Stage of each row
[-369   43   74  -15 -260 -130 -166  248  113 -293   31   -5 -215  -90
 -111  208  -25  312 -140  286   17 -110    1 -185 -131 -185  225   29
   57  130 -418   81  -49  -86   -9  -86   37  172  -80  -81   50  -25
   76  -24  198   39] => 29
[-172 -174 -106 -360 -109 -113  210  -16    1  239  -66 -107  332  389
  174  -85  -97 -183  267  104   27   40 -104  260 -126 -340 -197  120
   60  -12  246  162  249 -246 -228  192 -100  -37   65 -222  114   38
  -92 -235 -271  177] => 31
[ 327 -110   46  208  212   93   44  -66 -215 -191  171   62  241  141
 -319  -51   31  177  242  270   49   63  262  140  126  198 -192  128
  -75 -168  102  187 -409   56  -47  -10 -273   55  -29   33   61  157
   72 -405 -244 -160] => 1
[ 136  -63  111  115   89  118 -125 -246   -3 -137   95  208 -131 -139
 -104  120  -62  119   63  178  276   95  110   75  332  -70 -246 -101
    1  -67  163  -15 -252  350   99   75   93  175 -150 -162   -3  -22
   56 -269 -220  -67] => 30
[-105    2 -257 -157   93   60 -191  -19   44  -73 -252 -464 -102  111
   17  -85   36  224   70 -222  184  -77  161  144 -177 -101   91   24
   -3  251  218   59   84   -9  -40  251   10 -232   -1  -15 -188  230
 -127  194   27   45] => 1
[-255   57  140 -117 -142  114  114  186 -123  -43  -17  -30   92   43
  102 -268   60   10  222    2  -24   26 -100   -8  -74 -220   98  -98
   58   66  178  -57  -78   38  -82   88  -48  -33  134  -56  -31  100
 -137  109 -145   -7] => 18
[-186  162 -261 -437  -67 -266  -77  -78   48  -87  155 -124 -183  107
 -160  131  223  -80  278 -210 -168  215 -330  -78  175 -162 -193   52
  109  140   74  -52   86  259  -20  -64 -107  157   34 -172  105   93
  236 -153  126 -265] => 14
[ 159 -190   53  247  120   28  -79    5  -61  -59  327  -34  158 -113
 -216  -35  -31   89  389  415   43  -56  218   65  373   92 -124   11
    2  -42  -30  211 -167  126  -81   33 -205  -51   22  -49  -72  161
   22 -463  -92 -240] => 26
[ 346  -53   97  105  126   60   46   31  -68  -35   94  -58  360  -36
 -221 -102   -2  192  176  348 -127   53  164  -18  -90  217   93  134
  -31  -71 -170   62 -269  -35   70  -60 -351  -77   98  105  183  152
  -61 -233  -56 -197] => 16
[ -70 -209  230  251  -74  -51 -107    4   37  -75  212  140 -154 -203
  -60  -58 -136  -21  284  224  293 -137   98  -44  422 -161  -44 -228
  -57  116   67  172 -131  431   56  112  119   46  -16 -187 -161  -39
    9 -242  -41 -165] => 18
[   7  233  -52 -383  -14 -283  -18   96  141 -153   13   91 -115   69
 -107  156  287  -82   48   23  -85  344  146  -61   96 -130  -35  267
  -20   17   62  109 -190  128    7  -82  -52  -42  -20 -213  142   38
  144 -145   35 -161] => 17
[-175  -83 -416 -467   62  -62  134 -214   23   14   24 -151  184  336
  -89  120   15 -116  272 -293  -53  167 -428  249  -24 -287 -455   65
  191  -88  342 -128  140  -71 -166   95 -156  162   61 -219  -25  154
  199 -284 -229  121] => 28
[  54  320  -34 -133   63   45 -357   93   12   54  -26  -97   66  -30
  -26  -27   91  110  -81 -173  -43  -74  -77  187  -13  -45  -47  -65
   86  189 -311   17  218   20  145 -125  141  -51 -164  -80  176   14
  -37   56  118  -38] => 27
[ -47   10 -190 -155  243   90  -44   81   21 -161 -237 -263  -48  113
    9 -109   33  124   20 -319  143  -18  182  212 -251 -108   12   40
  -61  104  282  106 -143  -86  -64  242   29 -183   54  -34 -407  213
 -134  137 -101   41] => 19
[  -7 -164  197  153 -144   75  -27 -113   83 -170   77  202 -189 -157
  -50  -56 -160   24   99  141  313  -39   68 -211  198 -169   -7 -187
 -108   10  106   87 -266  417   86   32  119  213    2 -141 -123  -86
   -4 -154  -53  -65] => 6
[-241  104   96 -215 -199   75   16  -12 -194  129  -69  -50  126  160
  193 -199   77   54  162  153  -33   89  -97   86  -62 -214  -38  -21
  131   67  165  -98  155  -49 -102   77  -84    7  -39  -96  299   65
 -145   73 -211   25] => 27
[-233  132   88 -170 -169  171    0   42 -104    6  -28  -65  -21   26
  128 -266   28   48  130   10  -65   21  -74  -36  -79 -179   25 -124
   38   38  140  -91   52  -53 -174    5   -7   47   76  -31  -31   93
 -193  159 -152  -74] => 33
[-219  -82   19  -75 -104 -116  -58  151  234 -308  -23    9  -93  -48
 -303  263  -93  253 -132  161   41  -25   67    9  -72 -158  109   26
    7  -15 -135  -84 -160 -200 -141 -132   30  -20   18  -88  -91   23
  154   46    6   96] => 30
[  -2   95 -302 -212  178  133 -182  -95  -32 -160 -292 -367 -106  205
  -39  -60   96  255  -37 -301  168   27  176  216 -235  -48  -38   75
  -17  129  294   21  -56  -58  -57  179   14 -127  -60    4 -160  225
  -81  189  -77   57] => 3
[ 188 -201  237  220  128   15    5  -42  -79  -40  256   86  120  -46
 -198   16 -123   43  272  341   66  -54  249   71  340   89 -124  -16
 -140   -7   30  274 -124  164  -72   82 -104  -19   11  -35  -80   51
  -73 -357 -186 -233] => 35
[-162   19   42 -341 -106  -14  185   68 -145  159  -68   19  297  384
  201  -71   32  -98  180  157    8  123  -72  303  -92 -307 -167  132
   82  -15  215  137  128 -185 -158  181  -30   16  -20 -191  261   -2
 -121 -176 -337  182] => 33
[-102  136 -153 -119    2   77 -272  104    9  -60  -83 -362   51  132
  -34  -52  115   92   46 -257   53 -130  160   23   17  -67   54   66
  -22  275   -4  244  294   66  -35   63   21 -223  -55  -40  -66  189
 -109   86  140   69] => 4
[ -33   38   25 -205 -204 -310  -57  110  291 -121  -71   62 -138   46
 -162   -5   61  -43   -5  175   60  129  349 -100   23 -161  108  147
 -131  -24   51   97 -160  -86 -183 -216   21 -171   24 -197   47   -3
  103   27   35  -98] => 0
[ 135 -139  185  204   66   51 -122 -318 -108  -65   60  187  -57  -51
 -133   18 -108  118   73  165  239   25  175   33  280   21 -249 -103
  -71  -28  203   13 -126  319   59   48  -33  106 -175 -111   66   11
   19 -176 -242 -132] => 24
[-104  100 -232 -146  165  131 -183   82   12 -124 -155 -351   19   81
   13  -59  124  116   44 -312   81  -40  175  129  -78  -96  -10   78
   23  164  184  132   94  -13  -54  191  -11 -234   -8  -55 -282  277
 -121   81   -8   84] => 21
[-193  -72 -170 -336 -113  -34  160  -18  -59  118  -61  -66  298  353
  150  -91   32 -126  254   64   54  117 -147  237  -83 -344 -242  125
  163  -80  296   49  100 -148 -165  157 -122   31   20 -242  157   99
    2 -258 -288  219] => 23
[-112   62 -404 -474  110 -230   16 -237  -46  -78   13  -85  -81  353
 -176  125  113  -73  201 -410  -69  202 -417  218  -40 -184 -459   50
  106    1  275  -93   25   72  -65   15  -99  265  -28 -192   25   94
  282 -192 -116 -121] => 17
[  73 -146  220  148  -83   69 -128 -341   51  -16   21  183 -180 -154
  -37  -17 -235   72   -8  160  252  -42  113 -135  199  -67 -143 -199
 -120   -2  104   -3  -33  306   43    8   82  188 -104 -117  -23  -74
  -77  -84 -159 -134] => 33
[-127   87 -272 -454   27 -335    9 -128  -11  -36   67  -88 -158  297
 -153   92  129 -107  257 -309 -104  176 -330   96   11 -166 -289   51
   18  130  151   29   64  147  -45   -8  -71  201   -5 -174   82   27
  234 -149   28 -248] => 2
[-157   74   81   15 -342   14  -65   71  145 -297 -114  149 -258 -104
  111  -24  -14  168 -195  226  218   13  147 -480 -257 -227  230   75
  -44  -13 -225  176 -293  175  157  -37   37  348  -71 -140   38  -60
  -30 -129  155   97] => 1
[  81 -163  132  185  -63  -75 -245 -314  -19   47   28  104 -194  -83
  -16  -58 -139  101  112  320  334  -49  237   40  293  -56 -180 -134
  -55   48  141   68  -30  290   34   62   52   70 -206 -173  116  -31
  -13 -164 -148 -187] => 22
[ -41  187 -209 -145  113  243 -234    9  -51 -212 -136 -320   65  144
 -118   23  168  185  -57 -384   46  -13  122   46  -29  -13  -33   91
   11  155  134   93  121   85  -12   60  -20 -147  -60    9 -113  253
  -65  121   21  141] => 10
[ -79  119 -130 -200  155  133 -210  -11    6  -15 -186 -401   45   65
   13   64   68  198  -31 -253    9  -31  126  129  -84  -36   43   73
    9  272   84   66  294  -12   -3  213  -14 -265  -44    8  -94  220
 -196  186    9   70] => 32
[-106 -130   66 -156 -208 -325  -56  163  294 -134  -96  -16 -118   82
 -211  100  -82   86  -45  299  127  -10  319   16  -47 -174  209  106
 -145   69  -36  132 -115 -187 -202 -139   71 -201   32 -137   40  -60
   76   93   56  -21] => 7
[-115  131 -147 -449   89 -382    4  -82  -45   48   66  -10 -113  265
  -59  113  139 -146  183 -242 -185  192 -222  104   -7 -132 -283  115
  -22  156   62  127  162   78  -34   12  -90  138  -63 -183  103    3
  132 -149   13 -296] => 26
[ -23  179   -9 -331  -80 -233    5   90  171 -167   44   85 -124   28
 -138   78  220 -117   71  -23 -100  278  135 -181  110 -122   11  187
  -76   14   76   99 -164  147  -54 -146  -56  -39   57 -175   35   39
  111  -76   64 -191] => 14
[-175  -18  306   26 -365   24   20   49  179 -111  -95  139 -141 -178
  173  -65 -196   62 -218  230   53  -87  148 -601 -283 -173  315    8
 -176   60 -295  222    8   93   76  -27   -9  241   44  -62  -56  -89
 -262   11  134    6] => 35
[-141  -60   94 -166 -224 -249 -114  107  331 -110  -84  -34 -135  -48
 -201  169 -114  146 -124  324   37  -10  249  -19  -22 -155  195   60
  -83   40 -120  -11    2 -239 -214 -157   73 -176   34 -117   37  -27
   24  136   18  -22] => 36
[-295  -53   43  -68 -156 -170 -103  297  162 -381  -15  -61 -195  -36
 -293  332  -17  391  -72  269  135  -52  -40   62  -65 -198  282    9
   71  173 -257  -43 -266  -25   34  -10  114   26  -14  -63   86  -51
  203   55  148  103] => 6
[-307  -63  136  -65 -145 -196  -59  296  193 -276    7  -24 -163  -81
 -208  310 -103  297 -106  277   28  -97    5  -11 -105 -184  269   14
   -2  162 -332   49 -102 -128  -30    2   90   19   17  -64  -25  -57
   71   37  121   42] => 34
[ -83  131 -172 -408  -47 -230   -5 -210   26  -85   38  -71 -133  176
 -212   92  144  -54  143 -304 -186  233 -241 -164   14  -64 -183   68
  -23   96  140  -91   82  208  -30 -129 -176  151   27  -95  133   74
  187   -6   62 -261] => 3
[-207   44 -228 -466  -18 -295    6  -94  107   42  163 -139 -133  122
 -100  146   45 -158  293 -227 -194  120 -394    8  111 -207 -237   -5
   52  154   42   10  241  120  -95   15  -61  160   89 -179  -37   42
  139 -178   69 -262] => 34
[-148  -49 -364 -486   79 -206  116 -129    6  -59   68 -158   24  342
 -184  157   58  -97  307 -346  -73  156 -476  206  -13 -228 -334   40
   99   71  242  -38   45   96  -66   88 -102  196   88 -163    0   73
  247 -219  -62  -63] => 10
[ 350  -38 -111   53   60   58  -99  -89   55   47   63 -107  260  -68
 -124 -192  -39  150  140  393  -64   22  216  -13 -117  150  -26  123
   22 -180 -179   45 -192 -189  -45 -152 -303  -16   42   19  113  175
  -53 -302  -42 -195] => 24
[ 164 -172  135  210  175  -59  -51  -56 -171 -122  190   78   13   71
 -232   60  -12  137  314  276  238    1  196  258  360   39 -184  -17
  -59   56  151  215 -283  299   47  165  -34   14 -112  -91   67   27
   96 -361 -194 -177] => 1
[-264   68  201 -163  -77   86  143  273 -107   11   39   -7  115   36
  152 -168   54  -27  235   62  -61   32  -86   77  -23 -247  100  -62
   42  120   93   57  -13    0  -85  152   15  -60  119  -79  -43   41
 -183   33 -138   -6] => 30
[-145  -30   77 -135 -156 -212  -37  187  298 -170   16   63  -51  -74
 -199  110    7    7  -14  205    2   70  265  -88   87 -176  119  100
  -62  -28  -25   40 -106 -128 -201 -183    2 -198   62 -175  -79   35
   92    7   19  -18] => 26
[-107  238 -156 -118  143  215 -246  125  -20 -162  -31 -275  127   20
  -72   49  203  106   -5 -381  -43  -23   84   36   76  -48  -46   81
   74  172   21  109  214   92   14   60  -26 -205  -57  -50 -163  272
  -67   36   56  128] => 25
[-205   49   91 -146   37   50   20  135 -107   -2  -98 -118  -37   29
  117 -172   16  111  141  -45   16   -5  -44  158 -153 -168   92 -101
   16  181  133  -28  -33  -25  -40  191   31  -84   52  -28  -96   72
 -176  186 -110  -79] => 26
[ 326   19  -86    8  -46  105 -172 -212   90   94  -60 -200  249 -160
 -140 -178  -60  278   38  325  -91   32   41 -112 -203  171   97   26
   98  -89 -226 -256  -73 -100   91 -196 -320  -40   48   85  327  172
  -58  -42   25 -160] => 19
[ 301  -96   -9   89   71    2  -16   72  -10  -21  150  -97  258  -16
 -186 -140  -21  141  263  424  -36  -15  178   49  -15  131   58  105
  -18  -67 -179  170 -272  -65  -13  -56 -250  -39   96   38  102  121
  -29 -337  -11 -215] => 13
[-194   32  -35 -274 -186   29  110    2 -140  137  -67   16  264  337
  212 -218   59 -127  184  106   21  100  -32  157  -86 -302 -203   97
  104  -89  262   85  132 -170 -207   64  -94   37  -29 -208  203   72
  -92 -153 -303  161] => 25
[-331   55  127    3 -257  -45 -109  173   87 -311  -35   37 -189 -123
  -69  166  -23  321 -201  234   11  -53   17 -313 -213 -154  255   41
   32   95 -352   21  -97  -19   54  -73  -30  198  -66  -47   59   -4
   22   34  165   60] => 27
[-119  -70  102   75 -344   91  -43  -15  272 -210  -50  127 -205 -289
  133  -99 -105   32  -67  220  260   -8  160 -567  -56 -255  217  -35
  -46  -46  -74  103 -241  304  123   -7   25  223   60 -174 -153   -7
  -90 -145  120   67] => 16
[ 260 -117   72  186  177   15  -75  -96 -184  -19  200   21  213   71
 -195  -16   -3  148  247  417   29   19  295  181  222  163 -208  116
  -36  -79    7  226 -153    9  -74   25 -238  -17 -103  -20  128  129
   -4 -415 -207 -210] => 27
[-131   88 -152 -177  113  154 -224  -38   31  -23 -168 -437  -30  -18
   14   10   46  222   20 -234   19  -48   79   80  -66  -53   73   -7
   37  271  114  -33  266    9  -30  200  -16 -252   -2   20 -153  240
 -189  238   27   19] => 31
[ -77   97 -119 -177  122   97 -191   66   18  -23 -178 -341   -5  138
   57  -42   17  101  -33 -235   59 -110  227  158 -118  -79   17   67
  -83  214   93  250  248 -109 -115  196   74 -219  -25  -25 -242  181
 -246  132  -31   45] => 36
[ 365   81  -47 -116   85  109  -86  -62  166   81  -48  -93  231 -145
 -117  -83 -110  197  -29  209 -104   40  -47   81 -261   86   68   -3
   47  -95 -305 -173 -154 -190   99 -156 -105   17   86   50  170   42
  -86  -74  -11 -121] => 34
[ 106 -192  158  210   57   29  -74 -113  -78 -145  198  110  -66  -59
 -214   20  -84  102  256  227  243  -30  115   71  377   -7 -136 -131
  -69   37  144  123 -253  374   35   79   15   85  -44  -82  -34    1
   64 -263 -138 -179] => 11
[-208  120   74 -195   17   50   12  169 -156  -14  -50  -26  -76  118
  139 -165   41   85  143    7   36   13  -84  288 -118 -224  -19 -105
   40  115  118   23  -87  -88  -96  156  136   42   -2  -76  -53    5
 -139   88 -181  -70] => 31
[-265  -59   80  -35  -91 -189  -44  363  231 -342   33   53  -94  -86
 -260  253  -18  203  -59  218   69  -38  115   38   -8 -211  196   54
   18   45 -199   47 -252 -132  -80  -69   78  -84   28 -138 -124    4
  166  -29   69   92] => 24

Levels
[-176 -205   34  -35    5  113  -95  -28   25  -96  220   87  121  -20
   72   99  115   82   19 -257  318  -95 -125   92 -267  395  114   63
  364 -133 -207   45  120  169  -44  -67  335   71 -189 -243  -99   20
  -98  -85 -244  124] => 18
[-193 -137 -217   99   41  367   37 -405  -16 -160  150  248  154   60
   92   99 -170   79 -281 -287  163   11 -254  257 -461  275   52  435
  372   48   20   11 -226  170 -221  181  365 -126 -153 -132   94   67
 -190   99 -389   30] => 25
[  -5  -36   49 -141   56    3  -49  -32  265  164  238 -250  128 -415
   11   24  193 -192   95 -377   75    9 -101  409 -266  306  -74  121
 -162  241  113 -449   52  190   78  -17  -49    7   71 -346 -264  198
   71    2   -9  407] => 2
[ -88 -173  -91  155 -190 -182 -182 -142  129  173   88  118  131 -212
 -181  -85   53    7  115 -295  188  142  -55  239 -256  229 -106  229
   78  221  113   -3  -30  356  270  100   62   94   70 -110   -2  130
   71  -12 -146    6] => 5
[  26 -225   28  -35  208  472  -46 -362  -93   88   65  135 -291  261
  306    3 -165 -117 -181  154 -308  150  -90  377  -59  -61   58  356
  157  217   54  -73 -373  -46  -31  144   20  -38  536   40 -167  170
  101  355  -60  -23] => 17
[-173 -404  -94  -84   -8   92  -82  102   98 -145 -289  115 -204  323
 -256 -368   30 -178  118  -41  319  -86  -81  117  -97   45  -51  251
  364 -216 -464  -14   53  154  339  419  116  -55   72   -8  -30   78
  -23 -150 -169  -81] => 18
[  53  158  199  -74  118   75  160  -34 -143 -310 -509  -37 -309  222
 -149  -87   12  -74  103  181 -150   54 -179 -226  307 -584 -168 -149
   -7  116  -91  -82 -243 -335  -46  277 -236 -111  395  -15   -5  209
   24  103   71 -398] => 10
[  39 -280  384 -302   11  209    8   69  -60 -132 -230 -168 -285  236
 -121 -110   25 -157   67   40  120  162 -182 -129  210 -104  157  147
  306 -122 -412  299  -51 -176  100  185 -203  221  457 -182 -214  111
   28   50 -246 -124] => 4
[-195  328    7  140   65  141    1 -457 -115   49  -76  -62   27 -150
   85 -151  -56 -131  160 -150  122   88 -187  318 -310   37 -513  -34
   16  199    5 -139 -101  135  -49  187 -239 -235  116 -273  180   60
 -166  -97  -72 -118] => 3
[ -99 -163  -79 -207   73  143   90   92  188 -303 -261  -30  -69  256
 -217 -271   66 -170  -95 -125  214 -142 -211   89  -90   66 -111  194
  185 -163 -389 -280  118  -37  -61  360   16 -152 -136 -236  -80   85
  -93 -134 -203   34] => 24
[-218 -155  255  -72  -78   13   69   57   68 -141 -251   49  -10 -123
 -101  -34   24  -97  117 -434  487  -46 -349  -12  -41 -135  -41  130
  244 -239 -116  264  -35  -83  210  174  -46   93   96  -68  -43  144
 -255 -238 -218   40] => 8
[ 179   -8  107 -125   66  -71   19   23   83  -94 -187 -264 -177  -73
 -304 -152  207 -205  204 -140  194  116  -90 -159    2 -201 -170  -14
   96  -82  -90  -89  132 -125  138  189 -294   86  330 -278  -59  182
   70 -283  -86   78] => 0
[-157 -165  242 -115  314  401  -92   25  -81    1 -263 -107 -312  279
   45 -207  -69 -300  -14  -47   72   97  -87  196   33   14 -243  110
  202 -212 -338   62   49 -152 -104  211 -272   37  468 -364 -149    0
   15  -87 -194   67] => 19
[-190   37  -11   81  237   86 -179 -133  139  234  239 -336  199 -195
 -107 -135   75 -168  -22 -290   66  253   -4  422 -507  531 -395  -57
  -92  175 -128 -383  137  249 -289   89 -150  -38  108 -632 -138  169
   67   32 -126  116] => 4
[  60   51  -28 -239 -325 -302  107 -110   51 -190    9   73 -148  205
   80 -343  197 -126  270  249  267 -251 -235  -66  168 -415   -7 -181
  246 -119 -214  -45  -39 -104  404  216 -179 -221  -14  512   27  180
 -235 -198  245 -257] => 30
[-242  150 -147  392   -6  184 -120 -569   22  -12  259  351  203 -159
  207  147 -100  173 -157 -372   97  125 -257  174 -560  266 -261  122
  297  205  280  135  -71  159 -358 -136  335   19   19 -382  178   38
 -114   40 -364 -137] => 16
[  52 -186  251  -44   49  347   61 -240 -178 -188 -314  128 -123  -92
  -47  -85 -123   43  145 -315  153   34 -265  447  -19  177   42  618
  215  145 -184  101 -230  235  279  260  102 -100   88 -294  -85  162
   66  169 -218  -56] => 8
[ 180  169 -115   50 -160 -120  -42 -487  -32 -127  254  126   -6  236
  121 -203  179  173   58  168  132   39 -196  -78 -215   94 -136 -133
  340  -24 -225   30  168   29  -90   -7   14  -86 -143 -131  117  122
 -108  -96  -81 -381] => 30
[ 273  -85   17  -71   69  258 -162 -316  -47  -17  140   58 -252   42
  148  -76  148   10  235   49 -104   30  -18  246 -114  295  138  262
  239  206 -193 -108   55  240  167  -54  235   22  198 -405 -142   66
  289  182 -106  -20] => 29
[   1 -192 -176  -56  120 -385  -50  347  128   72 -145 -348  -40  144
 -542 -132  341 -157  182   80  251   91  187 -335  -83 -224 -152 -399
  -92 -240 -216 -419  156  -45  238  380 -240   19   29  114  -28  266
  -39 -359  146   59] => 4
[  55 -230  -26 -295 -295 -502   62  437  361  -89 -358  118 -163   66
 -213 -182  365 -136  246    6  157 -360 -126 -122  407 -437   64  -91
 -206  -48  -45 -384   96  -86  648  214  -85    7 -116  421 -206  177
  -39 -241  272  111] => 14
[  54   40  -10 -276 -372 -126  -31 -304   79   75  -42  119 -265  325
  280 -318  214  -74  298  517 -120 -181 -156  151  175  -97  -48 -123
  -17  294 -358 -236   -8  137  504  115 -124 -115  -10  258  -58   14
  -85  101  177 -327] => 5
[-148 -199  157 -192  185  193   -5  202   -7   67  -85 -324  -49 -333
 -172  106    8 -340  177 -357  161   48  -18  206  -54  -38   98  176
  -10   61   59 -134 -264   78  215  232  -98   26  410  -80 -196  161
   50    2  -44  392] => 1
[  92  295  103  -69  138   11   61 -167 -130   38  234  -91  119 -100
  313  281  135   64 -133  -54 -119  -25  -92   77   65   -3 -130 -221
 -175   81  268 -286   -1 -194 -371 -184 -248  -70  -92 -140  -96   41
 -113  -55   76  236] => 27
[ -85   68  -90 -133 -122   34  -30 -224 -140  115  180  103   27   67
  339  136   64   41   71  132  -77 -146 -122  137    5   11  190 -103
  -57  167  -29 -123 -289  131  133   48   88 -143 -133  292  -24   37
 -180  200  114  -73] => 32
[ 179  -74   12 -159 -201  -86   68  -90 -222 -146 -269  239 -304  351
   55  108  136  119  173  266   81 -113 -169 -488  361 -554  331  -82
  191 -184 -119  291 -221 -207  392  177    6   71   58  472   99   54
 -183  -78    5 -267] => 32
[ -82 -317  -32  -26 -253 -173 -116   29  122  -52 -108  184 -171   91
 -182 -152  148  -38  307   16  250  -40  -86 -122  -26 -151  154   47
  313   11 -189  140  -65  162  540  179  234  124  194  210  -24  155
   17  -30  -51 -221] => 9
[ -20  -20 -142  -57 -406 -371  -19   18   70 -190  244  261  121  -52
   11  114  207  122  125   49  146 -231  -60 -220  111 -146  212 -134
  259  138  201   -6  -38   75  181 -118  249   20 -170  381   29    2
  -46  -77   44  -45] => 24
[-119   35   80    5   87  -30 -110  -58  -92  178  166 -274  314 -388
 -109    8  128  -26  165 -474  381   61  -18  413 -333  609 -264   64
  -42   -5 -116 -198  179  394   21   62 -168  -63 -288 -488  -43   27
  -77 -250 -137  349] => 1
[-143 -173   92 -246   38    6   -3  391   22   71 -199   31  -85   -5
   69  309  105 -154  -52 -110  -51 -196    1  -73  377 -243  174  -29
 -220  -31  207 -179 -128 -168  114   27  -95  131   80  200 -207  -88
  -58  -77   18  453] => 22
[  69   -9   18  -92 -151 -346  -83   11   62  157  410  -28  107   20
  148  -10  179  -46  -88   95    4   16   20   71  133  -55  -78 -207
    4   33  229 -148   69 -103  -64 -128 -329   40   84  247 -158  100
  -25 -125  177  154] => 25
[ -91  -24    7   51  265  258   50 -103  -74 -183 -336  -23 -124  -11
 -149   57   99   12  211 -221  215  -42 -138   -5 -256    9  -94   34
  108  -76 -246 -195  -37   73  110  256  230  -99  -49 -350   50  153
  -85  -91 -151  -30] => 9
[-304  -87  -38  135  164   81  -20   81  132 -105   68 -137  306 -397
 -316  305   69   14  -23 -640  355  104 -135  -93 -513  237   21    5
  137  -10   99  -79  -55  124 -230   69  347  114  -51 -437  -13  186
  -96  -65 -340  194] => 5
[ 107 -324   81 -102 -347  -92  -71 -167  161   84 -118  342 -224  111
  100   63  189   87  144  -67  217  -41 -253 -179   80 -136  245  240
  218  -71  -44  307   54   15  570  -16  135  354   74  117  -53   27
 -121 -155 -249   17] => 6
[ -54 -188   74 -161 -463 -221 -133   19  124  135   96  417  -32   26
  311  132  131   42   13  -33   50 -214 -155   13  331  -40  200  128
   74   92  213  212   31   42  343 -224   27  267  -32  294 -125 -188
  -75  -90  -97  193] => 21
[ -43   -4   54 -100  -50  -76   67   37   21 -317 -306    0  -65  262
 -263 -356   70  -98   19  -95  373  -53 -225 -106   53  -96 -283   22
  301 -306 -369   61  216 -132  -52  305 -250  -98  -77 -190   67   43
 -153 -348 -190 -162] => 26
[-145  285 -141   87   93  -10  -56 -248  -24  156  -53 -102   30  -69
   47    5  144  -61  172   28  -56    7  -10  137 -238   53 -382 -283
 -250  253   -1 -462  -12  156   -1  121 -113 -172  -74 -206  100   36
  -98  -54   64  -30] => 4
[ -23  121   40   43  138  -28  -42   93 -148 -124   79 -139  -48 -259
 -129  269   89  -71  231 -144   -7   75    3 -323    9 -381  214 -286
  107  103  256   57 -349 -122  -79    5  139   30  476   68  -26  235
  121  148  101 -101] => 33
[ 235  -66  -36  -33  -15  -77    1 -202  -96  -76  150  114  -54  -20
  117   36  248  195  251   91   30 -151  -11  213  -36  110  104   38
   91  148  -54 -345  -17  215  333   -3  224 -159 -213   68  -97  210
   69   32  197    0] => 14
[  77 -163   54   17   78   -3  -59   20   85 -126  -57    7  -49   49
 -220 -113   92  -62  -53 -289  280  107 -107  -48  -87   49 -136  184
  295 -235  -53   86  220  -88  -90   92 -102  131  144 -347  -52   91
   44 -287 -269  133] => 25
[-249 -125   59  260   57   93  -59 -132 -207  102 -154  215  115 -261
  -39  330  -74  130   82 -515  368   80 -134   36 -221    7  -26  183
  126 -104  236  285 -223  152  188  103  147  113   -8  -35  145   53
 -218 -178 -256  159] => 9
[   9  262  142  -87  101  161   66 -426 -354   75  279 -210   48  118
  332  195   34   81  -50  273 -109  148  -81   29  -66   22  -98 -307
   31  127  -65  -84 -192 -102 -290  -23 -283 -112   39    1   16   76
 -225   92   35 -127] => 2
[  93  103   65 -129 -171 -507   -3  132 -167    8  -34 -146   -3  113
 -124 -115  332   76  360  356   95  -99  107 -138  303 -195 -119 -508
 -128   40 -197 -297   61   45  337  120 -314 -140 -193  334  -24  140
  -55 -159  392 -208] => 7
[  94   85  -69   22 -245  207   40 -777  -65  107  -49  429 -117  333
  448   25  -73  233 -199  234 -259   70 -362  209  -64   15  -80  292
  -11  354    8   23 -219   57   66   65  -14  -25 -102   30  105    2
 -218  238 -218 -324] => 6
[  89  111  157 -149  239  160  100 -161 -199  -54   -6  -79 -221  279
  323  186  192   54   32  301 -107  -65  -95 -142  113 -260  -14 -372
   -7 -111 -144 -233  -57 -320  -99  -11 -118  -69   63   53 -103  144
 -181  -28  154  -48] => 14
[ 118  186  239 -249 -183  275   -3 -435  -97  -27  147  206  -91   11
  595   82   30   80   16   43 -215 -148 -325  354  179  235  122  217
   36  336  -48   30  -76   64  -45 -238   20  -22  -41 -245 -169 -112
  -17  284 -117  -28] => 29
[  23 -296  -12 -102 -273    8 -153 -182  127  160   64  350 -185  303
  233  -91   10  -52 -147   91  -28   15 -145   98  139  -18   75  302
  210   24   38  215   13  -12  207  -12  -77  230  221  152 -100  -83
  -18  -23 -214   52] => 23
[ 261  -30    2 -196 -217   67   25 -473 -177   70  -87  352 -391  590
  482 -237   28   31  -21  610 -270 -118 -133  254  390 -239  -84  177
   62  131 -132  -87 -101  -75  339  125 -322 -152   52  415  -16  -51
  -91   40  141 -192] => 21
[-212   50  -84   14  -40 -370  -11  130  152  159   48    7   88   78
   50  136  235  -39  -62   12  114  -68  -79 -277    3 -360 -190 -546
 -193 -155  178 -229   24 -267  -25   26 -204   60  -42  328  -19  147
 -312 -274  171   54] => 13
[  24  108  324 -145  -49 -122    5  163  -48  -80   44 -255  141 -534
 -142  220  173  -71  241 -464  246   14 -108  -49  107   46   29  -37
   21   91  192   66   28   16   20 -140 -157  156  143 -324 -142   51
   63 -167 -100  302] => 0
[-124  -70  288  -75 -153 -220  -19  252  -92   17 -242  144 -126 -225
   37   84   64 -140  295 -214  214 -163  -96    5  429 -447   -5  -35
    5  -38  282  191 -173 -104  443   10 -218   85  307  350  -88   33
  -48 -205  156  175] => 15
[ -49   32   74   -4  477  177   -8  149 -100  -91  140 -309 -146  -91
  -20  247  143 -195  103    0  -65   61  145 -149  -92 -284  -11 -381
   97  -35  159 -325 -145 -267 -262   -9   29  -31  514  -87 -157  244
  116   -3  167  188] => 18
[  87 -184   19 -119  -89   35  -59 -153 -155  222  272    3   42 -127
  178  383  103  107   53   15  -72   52   34   81   10  107  356  114
  -24  238  189  -56 -277  186  259  -59   96  133   28  207 -124   63
  -11  158  -17  238] => 2
[  25 -185  -30    4  287  441 -127 -227 -153  247    4 -121  -84  -20
    4  314  -62  -38 -134 -148 -196  302   42  123 -222  235  113  298
  -58  195   76  -67 -245  135  -90  123   34  180  311 -364  -82   31
  108  198 -323  250] => 0
[-158 -138 -121   15  -42 -440 -120  459  172  -17  -72 -148  185 -357
 -507 -169  244 -202  337 -488  528 -135   77   50 -105   43 -136  -79
   16 -185   12 -239  170  245  340  236  -36  -65 -116  -22  -33  150
   34 -407   91  291] => 29
[ -37  117  113   95  190  497  -55 -606 -297   10  247  175 -120  266
  525  211 -124  137 -217  168 -216  167 -166  124 -178  128  -70   19
  305  119    0  171 -173 -116 -445 -158   63   21  251 -252   13  -24
  -94  217 -239 -175] => 18
[-175   -7  -50   22 -349  -86  130 -283  321 -236  -41  251   88 -204
  -57  -11   39  -31   18 -411  400  -74 -497 -131 -292 -238  -14  191
  330   46  165  194 -104  -51  154   99  207   76   38   38  114  174
 -301 -166 -313 -102] => 4
[  31  154 -303   69 -203 -354    3 -142   48   -8  303  194  239 -155
  102  203  250  173   49  -36   74 -222   -6  -12  -97  -15  -21 -187
  -55  168  356 -391    9  139   78  -97  152 -140 -427  260   91   39
 -129 -169  147  161] => 25
[ 242 -124  119 -304 -344 -182  208  -58   46 -148 -179  204 -219  -37
  131  208  269   68  270   58  159 -283 -266 -247  351 -527  379   91
   56   14  127   -4 -169 -150  680   42   56   86  -59  511  -69  134
 -201 -155   93  118] => 4
